Below are the code and all the weights of a small trained network. Each question names an input and a target symbol and asks about switching units off, where a switched-off unit gives its printed mean instead of its output.

import numpy as np


def w(rows, s, z=0):
    codes = np.array(rows[::2]) - 128.0
    scale = np.full(codes.shape[1], s)
    scale[-1] = z or s
    return codes * scale


def f(y):
    return np.maximum(y, 0)


def softmax(a):
    e = np.exp(a - a.max(-1, keepdims=True))
    return e / e.sum(-1, keepdims=True)


def log_softmax(a):
    a = a - a.max(-1, keepdims=True)
    return a - np.log(np.exp(a).sum(-1, keepdims=True))


def net(x, mask):
    ids = ['βδεθλμπτφψ'.index(c) for c in x.split()]
    T = len(ids)
    res = E[ids] + P[:T]
    u = 0
    for l in range(2):
        r = res
        for j in range(3):
            rows = slice(2 * j, 2 * j + 2)
            q, k, v = (r @ M[l][rows].T for M in (Q, K, V))
            z = softmax(np.where(np.tri(T) > 0, q @ k.T / 2**0.5, -1e9)) @ v
            o = O[l][rows]
            res = res + np.where(mask[u + j], z, o[:, -1]) @ o[:, :-1]
        u += 3
        y = f(res @ A[l][:, :-1].T + A[l][:, -1])
        res = res + np.where(mask[u : u + 12], y, B[l][:, -1]) @ B[l][:, :-1]
        u += 12
    return log_softmax(res[-1] @ U[:, :-1].T + U[:, -1])


Q, K, V, O, A, B = {}, {}, {}, {}, {}, {}
E = w([
[176,146,154,162,84,80,121],'β',
[132,144,96,123,153,2,140],'δ',
[155,130,182,167,137,192,83],'ε',
[89,118,167,131,154,34,69],'θ',
[205,142,105,63,176,154,191],'λ',
[87,94,151,89,177,146,194],'μ',
[202,78,75,128,116,174,53],'π',
[120,109,92,140,91,22,207],'τ',
[166,46,55,190,80,141,161],'φ',
[51,120,178,153,80,91,107],'ψ',
],0.024)
P = w([
[115,147,185,11,68,160,124],'0',
[126,131,188,52,90,147,129],'1',
[130,130,175,81,104,139,133],'2',
[135,125,161,103,118,132,135],'3',
[137,121,150,123,129,127,132],'4',
[136,120,140,142,138,123,127],'5',
[137,118,129,158,146,117,126],'6',
[139,118,118,173,154,115,125],'7',
[140,117,110,187,162,112,121],'8',
[142,114,100,199,171,108,118],'9',
[147,114,92,211,179,103,116],'10',
[150,111,83,223,188,99,113],'11',
[152,108,74,237,196,97,107],'12',
[152,110,67,246,202,94,104],'13',
],0.012)
Q[0] = w([
[162,208,75,89,95,15,99],'L0H0',
[196,114,89,179,15,167,158],'L0H0',
[109,222,35,133,101,254,186],'L0H1',
[97,33,186,89,203,93,144],'L0H1',
[54,192,136,127,194,156,153],'L0H2',
[78,104,41,101,128,183,86],'L0H2',
],0.0083)
K[0] = w([
[155,157,110,109,111,11,128],'L0H0',
[238,124,99,146,57,178,147],'L0H0',
[167,101,139,97,113,179,161],'L0H1',
[53,142,97,97,179,118,144],'L0H1',
[102,137,178,136,150,142,189],'L0H2',
[144,97,142,67,108,161,124],'L0H2',
],0.012)
V[0] = w([
[127,152,21,154,220,119,67],'L0H0',
[176,126,67,92,136,124,221],'L0H0',
[70,144,180,158,138,68,117],'L0H1',
[112,169,127,69,205,149,120],'L0H1',
[75,148,81,155,253,110,126],'L0H2',
[133,130,46,99,56,128,116],'L0H2',
],0.0074)
O[0] = w([
[119,151,212,70,104,120,174,133],'L0H0',
[87,140,159,112,111,142,52,161],'L0H0',
[160,182,168,69,95,169,147,253],'L0H1',
[125,158,125,172,90,131,119,100],'L0H1',
[157,2,113,116,145,121,64,137],'L0H2',
[135,122,178,148,149,161,146,123],'L0H2',
],0.0092,0.0057)
A[0] = w([
[92,133,217,127,53,155,61,145],'L0N0',
[148,100,54,82,29,162,59,14],'L0N1',
[147,131,115,60,141,143,245,83],'L0N2',
[115,176,231,140,161,184,58,2],'L0N3',
[118,134,147,150,45,130,199,106],'L0N4',
[171,160,82,184,125,164,99,98],'L0N5',
[117,66,114,155,144,165,102,67],'L0N6',
[97,150,161,78,25,116,96,64],'L0N7',
[110,113,124,203,103,125,169,134],'L0N8',
[138,157,137,197,116,92,140,102],'L0N9',
[146,133,176,187,116,109,148,47],'L0N10',
[59,160,198,52,148,158,177,77],'L0N11',
],0.012,0.0068)
B[0] = w([
[168,180,201,128,10,191,143,241],'L0N0',
[198,100,141,39,35,248,214,149],'L0N1',
[102,123,234,33,79,183,13,217],'L0N2',
[163,111,224,86,108,92,254,163],'L0N3',
[127,79,143,135,24,159,110,223],'L0N4',
[60,82,163,98,163,118,170,238],'L0N5',
[162,212,113,117,206,98,123,180],'L0N6',
[65,164,174,153,116,174,182,234],'L0N7',
[87,118,111,65,102,91,115,222],'L0N8',
[166,177,93,91,166,128,110,254],'L0N9',
[151,131,64,99,125,167,82,192],'L0N10',
[109,66,205,87,70,154,116,207],'L0N11',
],0.0085,0.0039)
Q[1] = w([
[134,194,122,70,137,58,117],'L1H0',
[172,131,105,78,81,89,74],'L1H0',
[165,117,124,68,123,101,172],'L1H1',
[72,158,136,176,135,101,16],'L1H1',
[38,54,163,6,192,118,156],'L1H2',
[254,120,80,36,123,156,110],'L1H2',
],0.0088)
K[1] = w([
[165,68,158,187,119,105,90],'L1H0',
[154,58,172,147,128,101,144],'L1H0',
[148,122,142,108,186,115,97],'L1H1',
[139,81,148,142,158,158,154],'L1H1',
[122,62,183,29,188,74,161],'L1H2',
[251,154,80,111,149,138,118],'L1H2',
],0.011)
V[1] = w([
[148,125,192,162,192,196,169],'L1H0',
[232,91,139,183,60,109,46],'L1H0',
[3,97,176,181,141,130,160],'L1H1',
[48,136,95,153,204,221,161],'L1H1',
[94,111,90,101,80,208,107],'L1H2',
[160,86,70,176,212,104,34],'L1H2',
],0.0056)
O[1] = w([
[147,126,179,162,165,206,180,122],'L1H0',
[110,218,104,182,125,254,92,133],'L1H0',
[200,145,101,137,105,81,170,123],'L1H1',
[203,100,177,89,134,136,110,58],'L1H1',
[186,111,159,117,162,130,67,140],'L1H2',
[108,167,144,102,13,147,176,8],'L1H2',
],0.0071,0.013)
A[1] = w([
[178,119,50,122,190,189,130,203],'L1N0',
[108,88,28,245,197,80,96,173],'L1N1',
[49,60,53,186,97,132,139,149],'L1N2',
[47,82,154,70,59,144,167,13],'L1N3',
[158,115,107,109,68,166,145,53],'L1N4',
[38,118,112,52,140,103,207,17],'L1N5',
[151,81,88,222,176,142,159,65],'L1N6',
[165,55,65,141,43,208,152,3],'L1N7',
[154,227,206,136,81,108,198,121],'L1N8',
[60,144,77,179,224,91,104,207],'L1N9',
[170,162,40,101,184,78,160,117],'L1N10',
[215,170,115,154,84,85,121,96],'L1N11',
],0.011,0.0045)
B[1] = w([
[144,154,165,158,83,71,111,201],'L1N0',
[61,109,133,105,122,123,248,228],'L1N1',
[194,181,169,94,180,114,39,163],'L1N2',
[126,58,62,132,105,143,154,173],'L1N3',
[138,131,106,101,70,124,183,141],'L1N4',
[88,163,188,164,154,98,156,196],'L1N5',
[96,136,130,91,149,120,59,156],'L1N6',
[152,156,97,59,141,98,187,153],'L1N7',
[109,117,94,101,128,221,147,215],'L1N8',
[190,165,76,153,89,156,84,255],'L1N9',
[150,29,141,160,103,165,99,209],'L1N10',
[66,141,121,118,187,145,104,172],'L1N11',
],0.012,0.0082)
U = w([
[133,177,12,112,138,177,84,92],'β',
[50,188,197,180,133,40,181,193],'δ',
[182,108,133,160,231,156,214,49],'ε',
[84,138,156,1,88,163,155,249],'θ',
[181,165,151,139,223,75,13,227],'λ',
[135,21,91,120,227,126,85,20],'μ',
[203,145,145,124,80,121,169,4],'π',
[105,98,55,183,66,83,146,210],'τ',
[149,133,53,64,192,98,141,7],'φ',
[124,120,181,183,42,147,104,4],'ψ',
],0.0075,0.0046)

Each question gives the input, a string of symbols that net reads in full, and the target symbol t.
The units are the heads (2 rows each of Q, K, V and O) and the neurons (one row each of A and B). Each row of codes is followed by its name. A weight is (code - 128) times the scale printed after its matrix; where a second scale follows, it is the last column's (O, A, B and U).
mask holds one flag per unit, layer by layer, with each layer's heads first. A switched-off unit (its flag False) gives its mean, the last column of its rows in O or B, instead of its output. The means were averaged over made-up inputs and are rounded, as every weight is.
A unit's drop is (log p(t) with every unit on - log p(t) with that unit switched off) / (log p(t) with every unit on - log p(t) with every unit switched off).
The circuit of an input: a set's keep is (log p(t) with only the set's units on - log p(t) with every unit switched off) / (log p(t) with every unit on - log p(t) with every unit switched off). Starting from the 12 units with the biggest drops (on a tie, the unit counted first), units are removed one at a time, each time the one whose removal leaves the highest keep (on an exact tie, the one counted first), for as long as the keep stays at least 0.8.
circuit, biggest first: the units of the circuit, biggest drop first
unit that matters most: the unit with the biggest drop
top k neurons: the k neurons with the biggest drops, biggest first
k most important neurons of layer l: the k neurons of layer l with the biggest drops, biggest first
which heads matter: for each layer, one digit per head in row order, 1 if its drop is at least 0.15 and else 0, layers parted by /
input δ β μ μ ψ τ θ θ θ λ β β, target τ: unit that matters most => L1N1
input β β μ, target μ: which heads matter => 000 / 000
input δ β β ε, target ε: top 2 neurons => L0N3; L0N7
input ε β δ δ β τ δ ψ δ β δ β τ φ, target φ: top 3 neurons => L1N2; L1N1; L1N7
input ψ ψ δ θ ψ ψ θ μ θ, target τ: circuit, biggest first => L0N2; L1N1; L1N9
input π μ ε τ μ δ π μ δ λ δ θ δ ψ, target θ: top 3 neurons => L0N0; L1N8; L1N9
input τ ε π β μ δ, target θ: circuit, biggest first => L0H0; L1N8
input δ δ β, target β: which heads matter => 100 / 001
input ε λ δ λ θ, target θ: circuit, biggest first => L0N0; L1N8
input θ δ δ π δ ψ β, target θ: circuit, biggest first => L1N8; L0N0
input τ β φ β, target λ: which heads matter => 101 / 001
input δ φ π δ λ λ, target λ: which heads matter => 010 / 000
input ψ μ φ λ ψ β λ δ θ θ δ τ β π, target π: which heads matter => 000 / 001
input ε φ τ β φ δ β ψ μ, target μ: circuit, biggest first => L1N3; L0N11; L1N1
input β δ δ, target λ: which heads matter => 011 / 001
input ψ π δ β ε β ψ θ, target θ: top 2 neurons => L0N11; L1N8
input δ δ φ φ δ θ δ μ π, target θ: 3 most important neurons of layer 0 => L0N1; L0N5; L0N9
input δ β ψ ψ β τ ψ ψ μ ε δ ψ ψ, target τ: which heads matter => 101 / 001
input μ θ μ μ λ ψ δ ψ β θ δ δ δ δ, target δ: most important neuron of layer 0 => L0N0
input δ δ δ β θ μ μ φ, target φ: circuit, biggest first => L1N7
input π λ β δ θ φ δ β μ δ δ β ε, target θ: which heads matter => 001 / 001
input δ β φ β τ μ δ φ, target λ: which heads matter => 011 / 000
input ψ ψ δ β β θ ψ δ, target β: 3 most important neurons of layer 0 => L0N4; L0N5; L0N8
input μ δ δ δ τ μ δ θ μ τ θ ε, target θ: top 2 neurons => L0N3; L1N8
